Here is a tiny trained network, its code and every weight. The questions are about switching its units off for an input and a class, where a switched-off unit gives its printed mean instead of its output.

import numpy as np


def w(rows, s, z=0):
    codes = np.array(rows[::2]) - 128.0
    scale = np.full(codes.shape[1], s)
    scale[-1] = z or s
    return codes * scale


def f(y):
    return np.maximum(y, 0)


def log_softmax(a):
    a = a - a.max(-1, keepdims=True)
    return a - np.log(np.exp(a).sum(-1, keepdims=True))


def net(x, mask):
    res = np.array(x, float).reshape(1, 6) / 4 @ E
    y = f(res @ A[0][:, :-1].T + A[0][:, -1])
    res = res + np.where(mask, y, B[0][:, -1]) @ B[0][:, :-1]
    return log_softmax(res[-1] @ U[:, :-1].T + U[:, -1])


A, B = {}, {}
E = w([
[161,207,172,223,145,32],'x0',
[126,129,127,129,126,129],'x1',
[24,26,114,226,173,100],'x2',
[209,118,152,200,219,227],'x3',
[146,76,215,170,17,170],'x4',
[91,127,255,63,196,119],'x5',
],0.0069)
A[0] = w([
[176,181,138,74,94,166,15],'N0',
[144,111,205,183,39,147,54],'N1',
[172,184,135,54,89,142,39],'N2',
[129,195,76,139,208,87,145],'N3',
[198,187,139,78,109,125,47],'N4',
[173,181,157,95,120,117,125],'N5',
[184,202,128,94,90,138,59],'N6',
[167,135,206,204,62,99,112],'N7',
[92,120,211,77,140,85,132],'N8',
[76,140,83,64,60,54,82],'N9',
[193,133,106,182,202,198,57],'N10',
[56,59,118,173,150,82,11],'N11',
[63,152,86,93,74,30,63],'N12',
[117,138,233,111,189,123,135],'N13',
[64,70,135,179,133,125,2],'N14',
[97,90,76,66,157,189,154],'N15',
[164,215,157,217,167,2,80],'N16',
[160,116,18,159,53,144,116],'N17',
[153,84,183,150,68,179,96],'N18',
[173,147,34,213,82,111,98],'N19',
[124,184,81,134,196,86,120],'N20',
[179,128,130,185,201,218,18],'N21',
],0.0081,0.0037)
B[0] = w([
[173,71,86,216,208,87,184],'N0',
[104,114,131,26,199,22,215],'N1',
[158,96,97,204,194,112,195],'N2',
[113,93,137,26,112,53,211],'N3',
[128,106,111,187,179,111,192],'N4',
[124,112,99,194,149,131,192],'N5',
[120,102,102,196,197,90,195],'N6',
[142,106,70,32,91,100,228],'N7',
[74,202,107,149,151,226,207],'N8',
[156,148,229,183,87,111,224],'N9',
[115,152,253,148,83,78,208],'N10',
[164,86,100,207,211,98,192],'N11',
[150,162,234,171,83,125,217],'N12',
[66,198,92,127,144,213,217],'N13',
[156,97,67,199,209,86,178],'N14',
[208,73,100,101,19,155,213],'N15',
[185,88,39,131,3,243,254],'N16',
[58,216,156,106,189,182,228],'N17',
[119,112,100,45,138,83,210],'N18',
[48,211,134,88,201,210,229],'N19',
[134,109,120,48,133,70,195],'N20',
[141,149,245,140,69,94,203],'N21',
],0.0072,0.0065)
U = w([
[149,86,78,254,211,92,95],'0',
[123,133,123,134,116,144,245],'1',
[144,149,245,176,73,110,88],'2',
[53,206,108,116,172,219,73],'3',
[178,78,56,116,36,191,139],'4',
[124,109,104,16,149,40,81],'5',
],0.011,0.012)

Each question gives the input, the list of numbers given to net, and the class t.
The units are the neurons (one row each of A and B). Each row of codes is followed by its name. A weight is (code - 128) times the scale printed after its matrix; where a second scale follows, it is the last column's (A, B and U).
mask holds one flag per neuron, in row order. A switched-off neuron (its flag False) gives its mean, the last column of its row in B, instead of its output. The means were averaged over made-up inputs and are rounded, as every weight is.
A unit's drop is (log p(t) with every unit on - log p(t) with that unit switched off) / (log p(t) with every unit on - log p(t) with every unit switched off).
The circuit of an input: a set's keep is (log p(t) with only the set's units on - log p(t) with every unit switched off) / (log p(t) with every unit on - log p(t) with every unit switched off). Starting from the 12 units with the biggest drops (on a tie, the unit counted first), units are removed one at a time, each time the one whose removal leaves the highest keep (on an exact tie, the one counted first), for as long as the keep stays at least 0.8.
units of the circuit, in order: the units of the circuit, biggest drop first
unit that matters most: the unit with the biggest drop
k most important neurons: the k neurons with the biggest drops, biggest first
drop of u: that unit's drop, to one decimal
input [6,4,2,4,-4,2], class 4: unit that matters most -> N16
input [-7,4,3,8,1,5], class 2: 3 most important neurons -> N21; N10; N16
input [-7,-3,-8,7,4,3], class 0: units of the circuit, in order -> N0; N2
input [-6,-1,-5,-8,-8,-2], class 2: units of the circuit, in order -> N9; N12
input [-2,4,2,3,-3,-5], class 3: units of the circuit, in order -> N19; N17
input [0,-1,-4,4,6,6], class 3: 2 most important neurons -> N13; N8
input [-4,5,-7,1,7,2], class 0: units of the circuit, in order -> N0; N2; N6
input [-6,-2,2,1,8,5], class 5: units of the circuit, in order -> N1; N18
input [-6,2,3,8,5,-5], class 2: units of the circuit, in order -> N21; N10
input [-4,-5,5,7,-5,-5], class 2: units of the circuit, in order -> N10; N21
input [8,5,-5,2,7,1], class 4: 2 most important neurons -> N16; N7
input [2,-6,2,5,4,-7], class 3: 2 most important neurons -> N19; N17
input [-1,-4,5,-2,7,4], class 5: 2 most important neurons -> N1; N18
input [8,7,0,5,5,8], class 3: units of the circuit, in order -> N13
input [5,-5,-5,-1,-5,-3], class 0: 2 most important neurons -> N6; N4
input [-7,-4,3,-8,0,6], class 2: 2 most important neurons -> N9; N12
input [7,-6,-6,3,-3,-6], class 4: 4 most important neurons -> N16; N3; N1; N11
input [8,3,-7,-8,-2,-1], class 2: 2 most important neurons -> N12; N9
input [-7,1,-2,-8,-2,-4], class 2: 2 most important neurons -> N9; N12
input [8,-5,5,6,-6,4], class 4: units of the circuit, in order -> N16
input [-6,-1,0,-2,8,8], class 3: 2 most important neurons -> N8; N13
input [-3,-1,-5,-3,6,2], class 5: 3 most important neurons -> N1; N16; N18
input [8,-2,1,8,-8,1], class 2: 2 most important neurons -> N10; N21
input [5,-5,-4,0,7,2], class 5: units of the circuit, in order -> N1; N7
input [-3,-6,6,0,4,-8], class 3: drop of N19 -> 0.4
